Here is a tiny trained network, its code and every weight. The questions are about switching its units off for an input and a class, where a switched-off unit gives its printed mean instead of its output.

import numpy as np


def w(rows, s, z=0):
    codes = np.array(rows[::2]) - 128.0
    scale = np.full(codes.shape[1], s)
    scale[-1] = z or s
    return codes * scale


def f(y):
    return y / 2 * (1 + np.tanh(0.7978845608 * (y + 0.044715 * y**3)))


def log_softmax(a):
    a = a - a.max(-1, keepdims=True)
    return a - np.log(np.exp(a).sum(-1, keepdims=True))


def net(x, mask):
    res = np.array(x, float).reshape(1, 8) / 4 @ E
    y = f(res @ A[0][:, :-1].T + A[0][:, -1])
    res = res + np.where(mask, y, B[0][:, -1]) @ B[0][:, :-1]
    return log_softmax(res[-1] @ U[:, :-1].T + U[:, -1])


A, B = {}, {}
E = w([
[61,242,147,100],'x0',
[177,105,232,139],'x1',
[49,134,159,98],'x2',
[101,117,94,105],'x3',
[104,117,112,29],'x4',
[170,169,160,244],'x5',
[144,195,129,86],'x6',
[193,179,107,151],'x7',
],0.011)
A[0] = w([
[192,155,126,122,245],'neuron 0',
[57,170,112,211,154],'neuron 1',
[150,225,145,179,194],'neuron 2',
[140,120,230,167,183],'neuron 3',
[157,55,3,132,163],'neuron 4',
[160,199,90,71,174],'neuron 5',
[156,48,81,164,175],'neuron 6',
[176,212,139,146,169],'neuron 7',
[171,105,232,147,115],'neuron 8',
[132,44,212,150,194],'neuron 9',
[140,82,121,48,253],'neuron 10',
[194,167,147,143,101],'neuron 11',
],0.011,0.0038)
B[0] = w([
[185,115,161,136,185],'neuron 0',
[104,147,84,168,202],'neuron 1',
[171,174,141,161,235],'neuron 2',
[111,141,175,152,221],'neuron 3',
[159,95,40,115,238],'neuron 4',
[130,162,137,68,233],'neuron 5',
[163,79,98,154,217],'neuron 6',
[165,179,168,116,213],'neuron 7',
[122,132,181,149,217],'neuron 8',
[77,4,197,136,239],'neuron 9',
[84,81,116,93,254],'neuron 10',
[127,130,135,86,175],'neuron 11',
],0.013,0.01)
U = w([
[76,70,225,168,55],'0',
[113,212,102,241,101],'1',
[179,46,64,127,118],'2',
[231,243,158,87,103],'3',
[14,132,96,4,254],'4',
],0.012,0.0035)

Each question gives the input, the list of numbers given to net, and the class t.
The units are the neurons (one row each of A and B). Each row of codes is followed by its name. A weight is (code - 128) times the scale printed after its matrix; where a second scale follows, it is the last column's (A, B and U).
mask holds one flag per neuron, in row order. A switched-off neuron (its flag False) gives its mean, the last column of its row in B, instead of its output. The means were averaged over made-up inputs and are rounded, as every weight is.
A unit's drop is (log p(t) with every unit on - log p(t) with that unit switched off) / (log p(t) with every unit on - log p(t) with every unit switched off).
The circuit of an input: a set's keep is (log p(t) with only the set's units on - log p(t) with every unit switched off) / (log p(t) with every unit on - log p(t) with every unit switched off). Starting from all 12 units, units are removed one at a time, each time the one whose removal leaves the highest keep (on an exact tie, the one counted first), for as long as the keep stays at least 0.8.
circuit, biggest first: the units of the circuit, biggest drop first
unit that matters most: the unit with the biggest drop
top k neurons: the k neurons with the biggest drops, biggest first
drop of u: that unit's drop, to one decimal
input [-7,6,-4,-3,-2,-8,-1,-3], class 0: top 3 neurons => neuron 9; neuron 8; neuron 3
input [-5,1,-2,-5,5,-6,8,5], class 4: unit that matters most => neuron 10
input [-5,1,-8,-6,1,7,4,-1], class 3: top 3 neurons => neuron 7; neuron 2; neuron 10
input [0,-4,-1,-6,-3,-8,5,5], class 3: top 2 neurons => neuron 9; neuron 0
input [6,3,-6,0,-1,2,-5,-1], class 1: circuit, biggest first => neuron 5; neuron 9
input [8,-3,3,0,-3,-5,-7,7], class 1: circuit, biggest first => neuron 10; neuron 1
input [8,-5,7,-1,3,4,-5,-2], class 1: circuit, biggest first => neuron 1; neuron 10
input [-2,5,3,1,3,-3,4,6], class 4: circuit, biggest first => neuron 2; neuron 6
input [-4,1,-3,-7,-3,4,7,-2], class 3: top 2 neurons => neuron 7; neuron 2
input [-3,-5,2,3,2,8,7,-4], class 1: top 2 neurons => neuron 1; neuron 5
input [-7,-5,8,8,5,-2,-4,0], class 2: top 3 neurons => neuron 4; neuron 6; neuron 5
input [6,-4,8,-4,-6,0,7,1], class 3: top 2 neurons => neuron 7; neuron 5
input [5,3,1,-7,-3,8,-1,7], class 3: drop of neuron 7 => 0.2
input [5,4,8,6,-1,8,6,-3], class 1: circuit, biggest first => neuron 1
input [6,8,8,2,2,-5,-8,-8], class 0: drop of neuron 9 => 0.7
input [5,-7,8,4,1,3,-3,2], class 1: drop of neuron 8 => 0.0
input [5,-3,-6,-3,7,0,2,0], class 3: drop of neuron 9 => 0.7
